Here is a tiny trained network, its code and every weight. The questions are about switching its units off for an input and a class, where a switched-off unit gives its printed mean instead of its output.

import numpy as np


def w(rows, s, z=0):
    codes = np.array(rows[::2]) - 128.0
    scale = np.full(codes.shape[1], s)
    scale[-1] = z or s
    return codes * scale


def f(y):
    return np.maximum(y, 0)


def log_softmax(a):
    a = a - a.max(-1, keepdims=True)
    return a - np.log(np.exp(a).sum(-1, keepdims=True))


def net(x, mask):
    res = np.array(x, float).reshape(1, 2) / 4 @ E
    y = f(res @ A[0][:, :-1].T + A[0][:, -1])
    res = res + np.where(mask, y, B[0][:, -1]) @ B[0][:, :-1]
    return log_softmax(res[-1] @ U[:, :-1].T + U[:, -1])


A, B = {}, {}
E = w([
[98,152,46,59],'x0',
[249,179,155,52],'x1',
],0.014)
A[0] = w([
[117,121,131,183,203],'n1',
[161,16,180,174,129],'n2',
[150,88,147,166,192],'n3',
[92,144,71,205,85],'n4',
[129,163,140,132,250],'n5',
[182,163,133,77,128],'n6',
[199,175,89,65,70],'n7',
[62,138,165,141,131],'n8',
[169,169,176,104,110],'n9',
[161,99,176,165,187],'n10',
[75,69,129,173,230],'n11',
[80,126,128,161,96],'n12',
[199,175,96,144,83],'n13',
[109,172,25,109,112],'n14',
[118,84,58,48,129],'n15',
[139,86,221,152,83],'n16',
[244,180,104,109,173],'n17',
[250,160,131,91,82],'n18',
[52,171,108,184,82],'n19',
],0.012,0.011)
B[0] = w([
[130,128,90,98,201],'n1',
[89,137,169,85,189],'n2',
[131,133,117,79,188],'n3',
[96,53,109,155,182],'n4',
[177,186,24,102,216],'n5',
[102,107,103,131,202],'n6',
[114,78,139,153,203],'n7',
[98,120,102,156,177],'n8',
[51,102,95,164,182],'n9',
[78,160,140,92,194],'n10',
[125,147,84,133,254],'n11',
[124,92,123,148,170],'n12',
[56,107,135,178,167],'n13',
[81,124,200,90,191],'n14',
[63,142,226,47,191],'n15',
[13,119,251,103,168],'n16',
[82,137,79,151,247],'n17',
[73,89,131,153,226],'n18',
[98,66,117,136,187],'n19',
],0.011,0.015)
U = w([
[102,38,104,228,87],'0',
[97,119,249,36,101],'1',
[148,215,35,100,254],'2',
[178,130,141,209,95],'3',
[172,137,174,155,77],'4',
],0.016,0.008)

Each question gives the input, the list of numbers given to net, and the class t.
The units are the neurons (one row each of A and B). Each row of codes is followed by its name. A weight is (code - 128) times the scale printed after its matrix; where a second scale follows, it is the last column's (A, B and U).
mask holds one flag per neuron, in row order. A switched-off neuron (its flag False) gives its mean, the last column of its row in B, instead of its output. The means were averaged over made-up inputs and are rounded, as every weight is.
A unit's drop is (log p(t) with every unit on - log p(t) with that unit switched off) / (log p(t) with every unit on - log p(t) with every unit switched off).
The circuit of an input: a set's keep is (log p(t) with only the set's units on - log p(t) with every unit switched off) / (log p(t) with every unit on - log p(t) with every unit switched off). Starting from the 12 units with the biggest drops (on a tie, the unit counted first), units are removed one at a time, each time the one whose removal leaves the highest keep (on an exact tie, the one counted first), for as long as the keep stays at least 0.8.
circuit, biggest first: the units of the circuit, biggest drop first
top k neurons: the k neurons with the biggest drops, biggest first
drop of u: that unit's drop, to one decimal
input [1,-3], class 2: circuit, biggest first	n18; n7
input [3,0], class 2: circuit, biggest first	n18
input [-3,0], class 2: top 2 neurons	n15; n14
input [-3,3], class 2: top 3 neurons	n15; n14; n4
input [4,4], class 0: circuit, biggest first	n7; n18
input [1,4], class 0: top 3 neurons	n18; n7; n11
input [3,-1], class 2: top 4 neurons	n16; n2; n18; n7
input [-2,-3], class 2: top 2 neurons	n18; n7
input [-1,4], class 0: top 2 neurons	n18; n11
input [-5,5], class 0: top 3 neurons	n15; n17; n9
input [0,3], class 2: top 2 neurons	n4; n19
input [3,4], class 0: top 2 neurons	n7; n18
input [3,-3], class 2: drop of n18	0.4
input [5,-3], class 1: circuit, biggest first	n15
input [8,4], class 1: drop of n15	0.3
input [7,4], class 1: drop of n15	0.6
